Below are the code and all the weights of a small trained network. Each question names an input and a class and asks about switching units off, where a switched-off unit gives its printed mean instead of its output.

import numpy as np


def w(rows, s, z=0):
    codes = np.array(rows[::2]) - 128.0
    scale = np.full(codes.shape[1], s)
    scale[-1] = z or s
    return codes * scale


def norm(h):
    return h / np.sqrt((h * h).mean(-1, keepdims=True) + 1e-5)


def f(y):
    return y / 2 * (1 + np.tanh(0.7978845608 * (y + 0.044715 * y**3)))


def log_softmax(a):
    a = a - a.max(-1, keepdims=True)
    return a - np.log(np.exp(a).sum(-1, keepdims=True))


def net(x, mask):
    res = np.array(x, float).reshape(1, 4) / 4 @ E
    u = 0
    for l in range(3):
        y = f(norm(res) @ A[l][:, :-1].T + A[l][:, -1])
        res = res + np.where(mask[u : u + 8], y, B[l][:, -1]) @ B[l][:, :-1]
        u += 8
    return log_softmax(norm(res)[-1] @ U[:, :-1].T + U[:, -1])


A, B = {}, {}
E = w([
[235,92,252,79],'x0',
[40,32,83,69],'x1',
[104,197,149,40],'x2',
[252,139,24,131],'x3',
],0.0041)
A[0] = w([
[150,137,207,40,248],'L0N1',
[175,124,150,137,198],'L0N2',
[107,62,143,140,68],'L0N3',
[196,109,46,137,76],'L0N4',
[137,112,128,254,63],'L0N5',
[178,239,106,192,253],'L0N6',
[155,160,144,238,254],'L0N7',
[146,49,113,228,158],'L0N8',
],0.0069,0.00059)
B[0] = w([
[119,56,92,125,247],'L0N1',
[211,51,116,124,168],'L0N2',
[170,174,143,203,151],'L0N3',
[160,108,126,239,213],'L0N4',
[178,255,205,170,176],'L0N5',
[88,164,53,70,252],'L0N6',
[101,139,174,21,200],'L0N7',
[91,167,224,183,199],'L0N8',
],0.0055,0.0024)
A[1] = w([
[95,156,134,81,27],'L1N1',
[106,124,133,98,246],'L1N2',
[101,111,88,61,255],'L1N3',
[152,77,147,177,239],'L1N4',
[84,192,90,191,59],'L1N5',
[185,125,93,151,157],'L1N6',
[75,178,129,146,253],'L1N7',
[129,122,142,253,42],'L1N8',
],0.011,0.00047)
B[1] = w([
[247,184,113,109,178],'L1N1',
[140,128,119,177,163],'L1N2',
[84,225,177,133,233],'L1N3',
[110,157,137,197,201],'L1N4',
[173,69,132,56,253],'L1N5',
[111,122,94,194,205],'L1N6',
[154,2,84,79,222],'L1N7',
[79,216,93,104,227],'L1N8',
],0.0076,0.0031)
A[2] = w([
[188,155,243,172,159],'L2N1',
[77,130,238,97,146],'L2N2',
[82,100,137,136,168],'L2N3',
[13,141,69,155,177],'L2N4',
[139,97,133,66,86],'L2N5',
[70,167,124,141,143],'L2N6',
[115,254,81,105,254],'L2N7',
[133,211,161,93,125],'L2N8',
],0.0094,0.0025)
B[2] = w([
[121,107,93,54,213],'L2N1',
[116,112,13,182,207],'L2N2',
[141,161,183,152,147],'L2N3',
[114,114,181,108,206],'L2N4',
[178,156,98,255,161],'L2N5',
[135,143,151,119,151],'L2N6',
[124,102,175,157,254],'L2N7',
[77,190,208,138,179],'L2N8',
],0.0075,0.0053)
U = w([
[183,2,108,72,195],'0',
[95,236,222,145,7],'1',
[134,141,188,98,198],'2',
[145,71,91,167,40],'3',
],0.0088,0.0018)

Each question gives the input, the list of numbers given to net, and the class t.
The units are the neurons (one row each of A and B). Each row of codes is followed by its name. A weight is (code - 128) times the scale printed after its matrix; where a second scale follows, it is the last column's (A, B and U).
mask holds one flag per neuron, layer by layer. A switched-off neuron (its flag False) gives its mean, the last column of its row in B, instead of its output. The means were averaged over made-up inputs and are rounded, as every weight is.
A unit's drop is (log p(t) with every unit on - log p(t) with that unit switched off) / (log p(t) with every unit on - log p(t) with every unit switched off).
The circuit of an input: a set's keep is (log p(t) with only the set's units on - log p(t) with every unit switched off) / (log p(t) with every unit on - log p(t) with every unit switched off). Starting from the 12 units with the biggest drops (on a tie, the unit counted first), units are removed one at a time, each time the one whose removal leaves the highest keep (on an exact tie, the one counted first), for as long as the keep stays at least 0.8.
units of the circuit, in order: the units of the circuit, biggest drop first
unit that matters most: the unit with the biggest drop
k most important neurons: the k neurons with the biggest drops, biggest first
top k neurons in layer l: the k neurons of layer l with the biggest drops, biggest first
input [-1,4,-4,4], class 1: unit that matters most -> L1N8
input [-6,2,-2,-3], class 0: units of the circuit, in order -> [L1N7; L1N5]
input [-7,-6,-1,-2], class 0: top 2 neurons in layer 1 -> [L1N7; L1N5]
input [-6,7,7,3], class 1: top 2 neurons in layer 1 -> [L1N3; L1N1]
input [-5,3,-6,1], class 1: 2 most important neurons -> [L1N8; L0N6]
input [-7,-2,-5,-5], class 0: top 3 neurons in layer 1 -> [L1N7; L1N5; L1N3]
input [4,-4,-8,2], class 1: units of the circuit, in order -> [L1N8; L0N8]
input [1,6,-8,8], class 1: 3 most important neurons -> [L1N8; L0N8; L1N7]
input [-3,-1,-8,4], class 1: units of the circuit, in order -> [L1N8; L0N8]
input [-5,4,-8,7], class 1: units of the circuit, in order -> [L1N8; L0N8; L0N5]
input [-5,-4,-4,3], class 0: 4 most important neurons -> [L1N5; L0N6; L1N7; L1N3]
input [-8,-8,-2,5], class 0: top 2 neurons in layer 1 -> [L1N5; L1N7]
input [2,0,0,-3], class 3: 3 most important neurons -> [L2N2; L0N4; L1N1]
input [-5,6,8,2], class 1: unit that matters most -> L1N3
input [7,-3,5,-8], class 3: units of the circuit, in order -> [L2N2; L0N1]
input [-5,-3,1,-2], class 0: top 2 neurons in layer 1 -> [L1N7; L1N5]
input [-8,-2,-8,2], class 0: top 2 neurons in layer 0 -> [L0N7; L0N6]
input [-8,2,-5,-4], class 0: top 2 neurons in layer 1 -> [L1N7; L1N5]
input [-1,0,2,-3], class 3: top 3 neurons in layer 1 -> [L1N8; L1N7; L1N3]
input [4,4,-1,-8], class 3: units of the circuit, in order -> [L2N2]
